[-34.1   4.5 -38.8  -0.7  28.4] : z873
[-41.8  11.5 -24.9 -27.3  20.1] : z281
[-43.4  18.9  -5.0 -41.3  12.1] : z222
[-34.1   0.3 -38.8  -0.7  28.4] : z426
[  5.3   6.2 -25.1  81.2  41.1] : z877
[-39.3  24.7  16.6 -41.1   7.9] : z921
[ -7.9   0.7 -38.1  60.7  41.2] : z474
asked: [-34.1   0.3 -38.8  -0.7  28.4] | z426
asked: [ -5.0 -41.3  12.1] | z222
asked: [-27.3  20.1] | z281
asked: [  0.3 -38.8] | z426

[ 7.5 41.0 76.2  8.6 22.1 18.2 24.4 19.9 10.8  7.2 41.7  8.8 42.0 14.9] -> z794
[ 7.0 17.0 54.1 24.5 21.7 28.5 15.4 17.8 15.2 18.4 21.6 21.9  9.5 14.8] -> z138
[23.6 20.9 35.9 13.3 17.9 10.5 25.2 12.7 30.2 13.1 11.4 16.0 10.3 12.5] -> z371
[15.4 18.4 24.5 21.7 54.1 28.5 15.2 17.0 17.8  7.0 24.9 21.4 32.3 23.7] -> z393
asked: [15.2 18.4 21.6 21.9  9.5] | z138
asked: [15.4 18.4 24.5 21.7 54.1 28.5 15.2 17.0 17.8  7.0] | z393

[ -9.1 -17.8 -67.9  70.9  16.2   2.7 -49.8  61.7  -1.0  10.3] : z189
[ 35.5 -17.8 -67.9  61.7   2.7  16.2 -49.8  70.9  -7.7 -37.1] : z827
[-38.0  18.4  62.8 -57.5  -1.0 -49.8   2.7  61.7  16.2  41.2] : z852
asked: [ 35.5 -17.8 -67.9] | z827
asked: [-17.8 -67.9  61.7   2.7  16.2 -49.8  70.9] | z827
asked: [  2.7 -49.8  61.7  -1.0  10.3] | z189
asked: [ 16.2   2.7 -49.8  61.7  -1.0] | z189
asked: [-17.8 -67.9  61.7   2.7  16.2 -49.8  70.9  -7.7] | z827
asked: [ 70.9  16.2   2.7 -49.8  61.7  -1.0  10.3] | z189
asked: [61.7  2.7] | z827

[ -6.8  14.4  10.0  15.3  -9.4 -14.5   5.5] -> z455
[ -1.0  39.3  24.0  -6.5   5.7 -45.0 -11.6] -> z926
[  5.5 -20.6   0.2  28.0 -13.7  36.5  -8.0] -> z544
[ 52.8   8.0  24.8 -53.5  60.0  -1.4 -37.9] -> z267
[-13.7  36.2  -8.0 -15.4   8.7   1.8   8.0] -> z713
[ 27.1  -7.5  14.2   5.9  13.9  27.3 -30.2] -> z738
[ 16.6  -6.7  16.2  30.9  -8.6  29.1 -26.0] -> z108
[ 20.1  -3.0  19.7  28.9  -5.9  27.5 -30.2] -> z558
[ 27.2  69.1  60.0  24.8 -53.5 -61.4 -45.8] -> z259
[ 18.4 -13.7   4.8   9.9   5.4  29.9 -21.4] -> z951
[  6.5 -21.6  -1.9  22.4 -10.3  36.4  -7.5] -> z867
[ -3.8  -9.4 -10.7 -16.2   8.2   1.2   7.7] -> z257
asked: [ 10.0  15.3  -9.4 -14.5] | z455
asked: [  5.5 -20.6   0.2] | z544
asked: [ 24.8 -53.5  60.0] | z267
asked: [ -8.6  29.1 -26.0] | z108
asked: [19.7 28.9 -5.9] | z558
asked: [-13.7  36.5  -8.0] | z544
asked: [ -3.8  -9.4 -10.7] | z257

[ -0.3   2.1   9.8 -26.5  -3.4  20.6  -5.1  -4.9   2.5   5.2 -40.4  21.6
   1.8   7.0 -10.6  -1.2 -11.2   2.3   7.2  26.6  -8.8  -2.7   4.5  -2.5
 -10.7  19.8 -44.4  16.3   4.4  -1.8  28.4 -30.5  -8.1 -15.2  -2.5 -10.4
   5.7 -25.6 -13.4   6.9 -18.3 -12.0   2.6  -7.1   1.4]  z178
[  2.3   2.9  -0.3  28.6 -17.4 -32.5  16.8   4.1   3.8   1.9  -9.5 -41.5
  -7.1 -10.8 -22.2   6.8  18.0   3.6   9.1  -0.5  -2.7  -8.8  19.8  -2.5
 -10.7 -44.4   4.5  18.7  -6.0  -0.3  69.6  -8.1 -15.2 -30.5  41.5  11.9
 -11.2 -47.0  10.3  -4.2 -18.1  -2.3 -17.8   6.9  -2.6]  z289
[  2.3   2.9  -0.3  28.6 -17.4 -32.5  16.8   4.1   3.8   1.9  -9.5 -41.5
   6.8 -10.8 -22.2   6.8  18.0   3.6   9.1  -0.5   0.4 -13.4   4.9   4.3
   0.8  29.0 -30.0  18.7  -6.0  -0.3  69.6  -8.1 -15.2 -30.5  41.5  11.9
 -11.2 -47.0  10.3  -4.2 -18.1  -2.3 -17.8 -15.9  -2.6]  z784
asked: [ -8.8  -2.7   4.5  -2.5 -10.7  19.8 -44.4] | z178
asked: [  2.3   2.9  -0.3  28.6 -17.4 -32.5  16.8   4.1   3.8   1.9  -9.5 -41.5
   6.8 -10.8 -22.2   6.8  18.0   3.6   9.1  -0.5   0.4 -13.4   4.9   4.3
   0.8  29.0 -30.0  18.7  -6.0  -0.3  69.6  -8.1 -15.2 -30.5  41.5  11.9
 -11.2 -47.0  10.3  -4.2 -18.1  -2.3 -17.8 -15.9  -2.6] | z784
asked: [  2.3   2.9  -0.3  28.6 -17.4 -32.5  16.8   4.1   3.8   1.9  -9.5 -41.5
  -7.1 -10.8 -22.2   6.8  18.0   3.6   9.1  -0.5  -2.7  -8.8  19.8  -2.5
 -10.7 -44.4   4.5  18.7  -6.0  -0.3  69.6  -8.1 -15.2 -30.5  41.5  11.9
 -11.2 -47.0  10.3  -4.2 -18.1  -2.3 -17.8   6.9  -2.6] | z289

[ -4.5  -7.0  -0.8   5.8 -11.4   1.1   7.5   0.2   2.4] = z219
[ -3.6  -2.4   1.3   7.1   1.0   1.3  14.8 -35.3  27.3] = z666
[-3.5  3.3 14.3  2.5 -8.1  6.1 -1.6  9.4  4.2] = z365
[ 1.3  1.3 -3.6 -2.4  1.0  7.1 -9.5 11.5 -3.1] = z660
[  6.1   3.3   2.5  -8.1  14.3  10.0 -16.3  12.5 -11.6] = z807
[ -6.3  75.2 -65.7  22.4   2.5  -5.0 -32.4  -2.2  12.8] = z200
[ -6.3  75.2 -65.7  22.4   2.5  -5.0 -32.4 -53.2  46.0] = z263
[  4.9   2.9  -0.6  -8.2   8.5   1.4 -13.1   2.9 -10.2] = z795
[ -4.0  -7.6   2.8   7.4 -10.3   3.5   7.2   3.4   6.6] = z309
[  4.3  -5.2   9.6  -6.5   6.5  22.4 -21.1  23.8 -15.6] = z9
[ -6.4  -2.5  -3.8   8.0 -10.0 -10.3  16.7 -12.6   9.1] = z292
asked: [ 3.3  2.5 -8.1 14.3] | z807
asked: [ 1.3  1.3 -3.6 -2.4  1.0  7.1] | z660
asked: [ 3.3 14.3] | z365

